Below is a small trained network, with its code and all its weights. Each question gives an input and a class and asks what happens when units are switched off, that is, made to give their printed mean instead of their output.

import numpy as np


def w(rows, s, z=0):
    codes = np.array(rows[::2]) - 128.0
    scale = np.full(codes.shape[1], s)
    scale[-1] = z or s
    return codes * scale


def f(y):
    return np.maximum(y, 0)


def log_softmax(a):
    a = a - a.max(-1, keepdims=True)
    return a - np.log(np.exp(a).sum(-1, keepdims=True))


def net(x, mask):
    res = np.array(x, float).reshape(1, 6) / 4 @ E
    y = f(res @ A[0][:, :-1].T + A[0][:, -1])
    res = res + np.where(mask, y, B[0][:, -1]) @ B[0][:, :-1]
    return log_softmax(res[-1] @ U[:, :-1].T + U[:, -1])


A, B = {}, {}
E = w([
[150,74,105,14,142,154,185,176,118],'x0',
[31,91,175,143,145,121,98,27,27],'x1',
[16,147,206,215,49,95,164,77,213],'x2',
[101,68,136,53,124,165,188,199,135],'x3',
[92,147,26,136,45,119,2,221,34],'x4',
[204,253,130,186,119,59,94,182,183],'x5',
],0.0055)
A[0] = w([
[2,127,171,153,102,128,139,60,148,144],'neuron 0',
[181,203,130,174,121,112,120,147,173,204],'neuron 1',
[149,144,114,111,123,126,186,214,189,161],'neuron 2',
[160,94,88,52,131,145,123,172,138,254],'neuron 3',
[216,186,100,168,148,112,80,131,124,183],'neuron 4',
[151,98,184,66,176,183,173,102,137,144],'neuron 5',
[75,139,166,193,115,100,98,74,137,223],'neuron 6',
[145,140,77,109,110,128,122,247,123,216],'neuron 7',
[170,105,94,65,168,123,170,150,158,202],'neuron 8',
[29,104,171,166,111,104,154,62,142,156],'neuron 9',
[98,158,155,189,121,70,93,62,145,231],'neuron 10',
[125,72,164,58,174,152,199,72,134,179],'neuron 11',
[175,174,117,121,97,124,139,195,196,135],'neuron 12',
[106,89,64,109,108,123,90,178,56,154],'neuron 13',
[111,93,85,83,93,162,120,164,70,168],'neuron 14',
[149,88,172,104,162,145,149,89,133,165],'neuron 15',
[109,94,68,78,109,147,77,163,31,162],'neuron 16',
],0.0079,0.0039)
B[0] = w([
[2,125,227,193,41,206,107,87,63,251],'neuron 0',
[177,182,115,196,74,103,138,158,155,227],'neuron 1',
[136,59,190,82,68,82,162,193,196,217],'neuron 2',
[96,54,137,22,175,113,140,154,142,241],'neuron 3',
[216,202,66,160,119,71,106,139,148,225],'neuron 4',
[166,68,122,120,178,108,179,89,101,216],'neuron 5',
[99,190,128,234,46,178,110,67,64,251],'neuron 6',
[101,112,115,93,119,108,96,189,186,241],'neuron 7',
[157,29,158,61,163,76,161,128,143,223],'neuron 8',
[34,103,210,200,39,197,133,43,58,247],'neuron 9',
[152,187,135,211,69,163,117,65,77,254],'neuron 10',
[136,50,159,116,201,135,216,55,68,244],'neuron 11',
[169,112,156,105,41,74,140,195,210,210],'neuron 12',
[58,142,87,68,169,160,32,168,113,213],'neuron 13',
[38,108,115,58,215,157,60,135,118,206],'neuron 14',
[153,115,107,129,182,111,215,62,80,194],'neuron 15',
[66,145,80,78,189,158,64,154,97,228],'neuron 16',
],0.0069,0.0075)
U = w([
[167,43,157,91,238,109,254,42,99,222],'0',
[178,98,171,102,60,58,165,220,248,29],'1',
[51,110,64,45,212,153,22,172,116,230],'2',
[233,240,35,219,123,83,105,92,124,149],'3',
[29,135,238,215,51,248,142,35,63,4],'4',
],0.0061,0.00047)

Each question gives the input, the list of numbers given to net, and the class t.
The units are the neurons (one row each of A and B). Each row of codes is followed by its name. A weight is (code - 128) times the scale printed after its matrix; where a second scale follows, it is the last column's (A, B and U).
mask holds one flag per neuron, in row order. A switched-off neuron (its flag False) gives its mean, the last column of its row in B, instead of its output. The means were averaged over made-up inputs and are rounded, as every weight is.
A unit's drop is (log p(t) with every unit on - log p(t) with that unit switched off) / (log p(t) with every unit on - log p(t) with every unit switched off).
The circuit of an input: a set's keep is (log p(t) with only the set's units on - log p(t) with every unit switched off) / (log p(t) with every unit on - log p(t) with every unit switched off). Starting from the 12 units with the biggest drops (on a tie, the unit counted first), units are removed one at a time, each time the one whose removal leaves the highest keep (on an exact tie, the one counted first), for as long as the keep stays at least 0.8.
units of the circuit, in order: the units of the circuit, biggest drop first
top k neurons: the k neurons with the biggest drops, biggest first
drop of u: that unit's drop, to one decimal
input [5,-6,1,-2,7,3], class 1: units of the circuit, in order -> [neuron 12]
input [-4,-2,0,3,-4,0], class 0: units of the circuit, in order -> [neuron 0; neuron 6]
input [-7,2,-5,-8,-5,0], class 3: units of the circuit, in order -> [neuron 4; neuron 0]
input [5,-3,-5,-4,-6,5], class 1: units of the circuit, in order -> [neuron 12; neuron 2]
input [5,-3,-2,-2,1,-8], class 2: units of the circuit, in order -> [neuron 16; neuron 14]
input [-5,-6,1,7,-6,0], class 1: top 2 neurons -> [neuron 2; neuron 12]
input [7,-3,5,7,-5,3], class 0: top 2 neurons -> [neuron 11; neuron 5]
input [1,-2,-8,-5,0,-7], class 2: top 3 neurons -> [neuron 16; neuron 13; neuron 14]
input [-8,-3,1,-7,-4,2], class 3: top 2 neurons -> [neuron 4; neuron 1]
input [-4,4,-7,4,3,1], class 2: drop of neuron 14 -> 0.0
input [8,6,0,6,-1,-1], class 0: drop of neuron 11 -> 0.1
input [6,-4,4,-7,-5,1], class 1: drop of neuron 14 -> 0.1
